Below is a small trained network, with its code and all its weights. Each question gives an input and a class and asks what happens when units are switched off, that is, made to give their printed mean instead of their output.

import numpy as np


def w(rows, s, z=0):
    codes = np.array(rows[::2]) - 128.0
    scale = np.full(codes.shape[1], s)
    scale[-1] = z or s
    return codes * scale


def norm(h):
    return h / np.sqrt((h * h).mean(-1, keepdims=True) + 1e-5)


def f(y):
    return np.maximum(y, 0)


def log_softmax(a):
    a = a - a.max(-1, keepdims=True)
    return a - np.log(np.exp(a).sum(-1, keepdims=True))


def net(x, mask):
    res = np.array(x, float).reshape(1, 7) / 4 @ E
    u = 0
    for l in range(2):
        y = f(norm(res) @ A[l][:, :-1].T + A[l][:, -1])
        res = res + np.where(mask[u : u + 7], y, B[l][:, -1]) @ B[l][:, :-1]
        u += 7
    return log_softmax(norm(res)[-1] @ U[:, :-1].T + U[:, -1])


A, B = {}, {}
E = w([
[101,83,138,108,43],'x0',
[118,84,160,55,115],'x1',
[139,2,151,105,198],'x2',
[50,169,185,94,152],'x3',
[176,170,156,149,125],'x4',
[158,120,72,162,170],'x5',
[90,99,100,159,82],'x6',
],0.0077)
A[0] = w([
[78,72,216,134,114,132],'L0N1',
[174,90,158,152,149,126],'L0N2',
[74,8,216,125,108,142],'L0N3',
[108,151,165,134,67,19],'L0N4',
[122,82,2,114,212,22],'L0N5',
[208,109,155,112,175,121],'L0N6',
[57,169,194,141,161,251],'L0N7',
],0.0099,0.0018)
B[0] = w([
[104,221,79,41,135,207],'L0N1',
[133,225,143,167,67,170],'L0N2',
[94,208,79,17,182,254],'L0N3',
[166,48,110,139,119,169],'L0N4',
[232,50,182,226,147,195],'L0N5',
[193,125,92,50,66,186],'L0N6',
[124,128,41,1,131,215],'L0N7',
],0.0068,0.0072)
A[1] = w([
[152,139,82,94,38,35],'L1N1',
[220,13,114,206,254,53],'L1N2',
[112,36,80,85,136,228],'L1N3',
[120,245,171,186,200,189],'L1N4',
[83,146,54,153,97,94],'L1N5',
[234,126,218,110,67,86],'L1N6',
[155,98,55,149,104,252],'L1N7',
],0.0076,0.0017)
B[1] = w([
[203,86,99,111,167,227],'L1N1',
[218,126,197,80,91,254],'L1N2',
[122,251,128,70,181,239],'L1N3',
[73,135,85,2,100,190],'L1N4',
[67,242,113,206,85,180],'L1N5',
[222,104,203,128,112,197],'L1N6',
[130,215,213,230,78,215],'L1N7',
],0.0063,0.0043)
U = w([
[247,92,152,141,108,165],'0',
[50,41,151,167,151,2],'1',
[74,159,90,24,139,212],'2',
[76,99,82,211,70,130],'3',
],0.014,0.0048)

Each question gives the input, the list of numbers given to net, and the class t.
The units are the neurons (one row each of A and B). Each row of codes is followed by its name. A weight is (code - 128) times the scale printed after its matrix; where a second scale follows, it is the last column's (A, B and U).
mask holds one flag per neuron, layer by layer. A switched-off neuron (its flag False) gives its mean, the last column of its row in B, instead of its output. The means were averaged over made-up inputs and are rounded, as every weight is.
A unit's drop is (log p(t) with every unit on - log p(t) with that unit switched off) / (log p(t) with every unit on - log p(t) with every unit switched off).
The circuit of an input: a set's keep is (log p(t) with only the set's units on - log p(t) with every unit switched off) / (log p(t) with every unit on - log p(t) with every unit switched off). Starting from the 12 units with the biggest drops (on a tie, the unit counted first), units are removed one at a time, each time the one whose removal leaves the highest keep (on an exact tie, the one counted first), for as long as the keep stays at least 0.8.
units of the circuit, in order: the units of the circuit, biggest drop first
unit that matters most: the unit with the biggest drop
k most important neurons: the k neurons with the biggest drops, biggest first
k most important neurons of layer l: the k neurons of layer l with the biggest drops, biggest first
drop of u: that unit's drop, to one decimal
input [-7,4,5,2,5,3,5], class 0: unit that matters most : L0N5
input [3,2,-2,-2,3,-5,-6], class 0: units of the circuit, in order : L0N3, L1N6
input [1,-5,8,5,1,5,5], class 0: 2 most important neurons : L0N5, L1N2
input [0,4,-5,0,2,-1,-8], class 0: 4 most important neurons of layer 0 : L0N3, L0N1, L0N4, L0N2
input [4,4,-7,2,8,0,3], class 0: units of the circuit, in order : L0N3, L0N4, L1N6
input [6,-1,-4,-6,-3,-8,-2], class 0: 2 most important neurons of layer 0 : L0N7, L0N3
input [8,-2,7,-1,5,6,7], class 2: 2 most important neurons of layer 0 : L0N3, L0N1
input [4,-6,-4,1,0,6,-2], class 3: 2 most important neurons : L0N3, L0N1
input [0,7,-7,-1,-5,1,3], class 3: 2 most important neurons of layer 0 : L0N3, L0N7
input [0,3,5,0,-3,5,7], class 0: 3 most important neurons : L0N5, L1N2, L0N7
input [-5,7,-1,3,-7,7,-4], class 0: 2 most important neurons of layer 0 : L0N5, L0N3
input [7,8,6,-6,6,5,5], class 2: 2 most important neurons : L0N3, L1N3
input [2,-4,-1,-6,3,-1,7], class 3: 2 most important neurons of layer 0 : L0N5, L0N6
input [-2,-8,-8,-6,6,2,-1], class 3: unit that matters most : L0N3
input [-4,-5,-6,-3,-1,-6,4], class 3: 2 most important neurons : L0N3, L0N1
input [0,-6,-6,-4,1,5,-3], class 3: 2 most important neurons of layer 0 : L0N3, L0N5
input [6,-1,7,-8,5,-8,7], class 2: drop of L0N3 : 1.0
input [-7,-6,-4,-3,-3,-1,6], class 3: drop of L0N3 : 0.2
input [-4,7,-2,-2,7,-2,-1], class 0: drop of L0N3 : 0.3
input [-5,-3,1,5,-1,6,5], class 0: units of the circuit, in order : L0N5
